[[-64 -21  38  64]
 [ 55  10 -40 -45]
 [-13 -20 -39  60]]
->
[-64  10 -39]

[[-41 -50 -53]
 [ 58 -58  75]]
->
[-41 -58]

[[-31 -15 -58  -1]
 [  0 -10 -31  35]
 [ -9  35 -19  25]
 [ 22 -25  18 -25]
 [-35  18  16 -22]]
->
[-31 -10 -19 -25]

[[-40  42 -37 -25   8]
 [-58  39 -57 -55 -38]]
->
[-40  39]

[[-11  14 -16 -13 -20]
 [-50   2  -1 -62  -1]]
->
[-11   2]

[[ 26 -25 -16 -17  40]
 [ 22 -22 -13 -14  34]
 [ 17 -16  -8  -9  27]
 [ 34 -34 -21 -20  57]
 [ 19 -19 -11 -11  30]]
->
[ 26 -22  -8 -20  30]

[[ -8 -46]
 [ 37 -63]
 [-29  19]]
->
[ -8 -63]

[[-24  15 -57]
 [-31 -41  38]
 [ 33  -2  63]]
->
[-24 -41  63]

[[ -9  33  -3]
 [-17  31 -13]
 [-20  42 -14]
 [  9 -77  34]
 [ 16 -19  27]]
->
[ -9  31 -14]
---
[[ 38  29  70 -28  55 -27  44  68  57  51  55 -32 -30  43 -36 -29]
 [  3 -15 -41   9 -32   8   4 -39   5   4 -31  10   9   4  11   9]
 [-14   4  10  25   8  25 -16  10 -20 -19   8  29  27 -16  32  26]]
->
[[  3 -15 -41   9 -32   8   4 -39   5   4 -31  10   9   4  11   9]
 [-14   4  10  25   8  25 -16  10 -20 -19   8  29  27 -16  32  26]
 [ 38  29  70 -28  55 -27  44  68  57  51  55 -32 -30  43 -36 -29]]

[[-31  20 -20 -13   6  31 -42   2]
 [-46  38   2  -4  17  23  36  58]
 [-43  10 -16  31  -2  -3  12 -19]
 [ 24 -44   5  52  49  49 -70 -28]]
->
[[-31  20 -20 -13   6  31 -42   2]
 [-43  10 -16  31  -2  -3  12 -19]
 [-46  38   2  -4  17  23  36  58]
 [ 24 -44   5  52  49  49 -70 -28]]

[[ 12 -74  -9 -42 -78  27  14]
 [ 11 -39 -69  44 -37  31 -19]
 [-43  11  33  -5  76 -70 -71]]
->
[[ 11 -39 -69  44 -37  31 -19]
 [ 12 -74  -9 -42 -78  27  14]
 [-43  11  33  -5  76 -70 -71]]

[[  0 -70  24]
 [-21  25 -18]
 [  7  -3  12]
 [-30  14 -25]
 [-44   5 -35]
 [ -3  17   1]
 [ -7 -74  18]
 [ 32 -34  52]]
->
[[-44   5 -35]
 [-30  14 -25]
 [-21  25 -18]
 [ -3  17   1]
 [  7  -3  12]
 [ -7 -74  18]
 [  0 -70  24]
 [ 32 -34  52]]

[[-48 -35  10]
 [ 19  -6  29]
 [-22  10  43]
 [ -8 -42  15]
 [  1   4 -29]
 [-17  59 -20]
 [ -7  56  26]]
->
[[  1   4 -29]
 [-17  59 -20]
 [-48 -35  10]
 [ -8 -42  15]
 [ -7  56  26]
 [ 19  -6  29]
 [-22  10  43]]

[[-74  18  49  23 -28 -45  19  41  74]
 [-15   9 -46  18 -26  -8   5  40  19]
 [  4   4 -11  74   6 -45   1  -7 -69]
 [-72  -3 -20 -18  -7  60   1   6  29]
 [ 35  15 -40  39  21   3  36 -35   0]
 [ 53 -27  27 -11  -1  -9  -1  28 -13]
 [-23  -8  25 -10  26  50  20  18 -36]
 [ 12  25  -7  27  11  -6   8 -46  -1]
 [-40 -30  -3 -12  -5  41  55   8  17]
 [ 36 -14  29  29  -1 -33  33  13 -43]]
->
[[-15   9 -46  18 -26  -8   5  40  19]
 [ 35  15 -40  39  21   3  36 -35   0]
 [-72  -3 -20 -18  -7  60   1   6  29]
 [  4   4 -11  74   6 -45   1  -7 -69]
 [ 12  25  -7  27  11  -6   8 -46  -1]
 [-40 -30  -3 -12  -5  41  55   8  17]
 [-23  -8  25 -10  26  50  20  18 -36]
 [ 53 -27  27 -11  -1  -9  -1  28 -13]
 [ 36 -14  29  29  -1 -33  33  13 -43]
 [-74  18  49  23 -28 -45  19  41  74]]

[[ -5  -1  40  22  -4   4   0 -12 -20 -13  39 -33 -16 -14  19]
 [ -8   8 -33  23   0   7  -3 -20 -20 -12 -14 -46 -19   2 -37]
 [  2 -22 -23 -15 -20  -3   0  -3 -20 -16  -2  39  -3  17 -70]]
->
[[ -8   8 -33  23   0   7  -3 -20 -20 -12 -14 -46 -19   2 -37]
 [  2 -22 -23 -15 -20  -3   0  -3 -20 -16  -2  39  -3  17 -70]
 [ -5  -1  40  22  -4   4   0 -12 -20 -13  39 -33 -16 -14  19]]
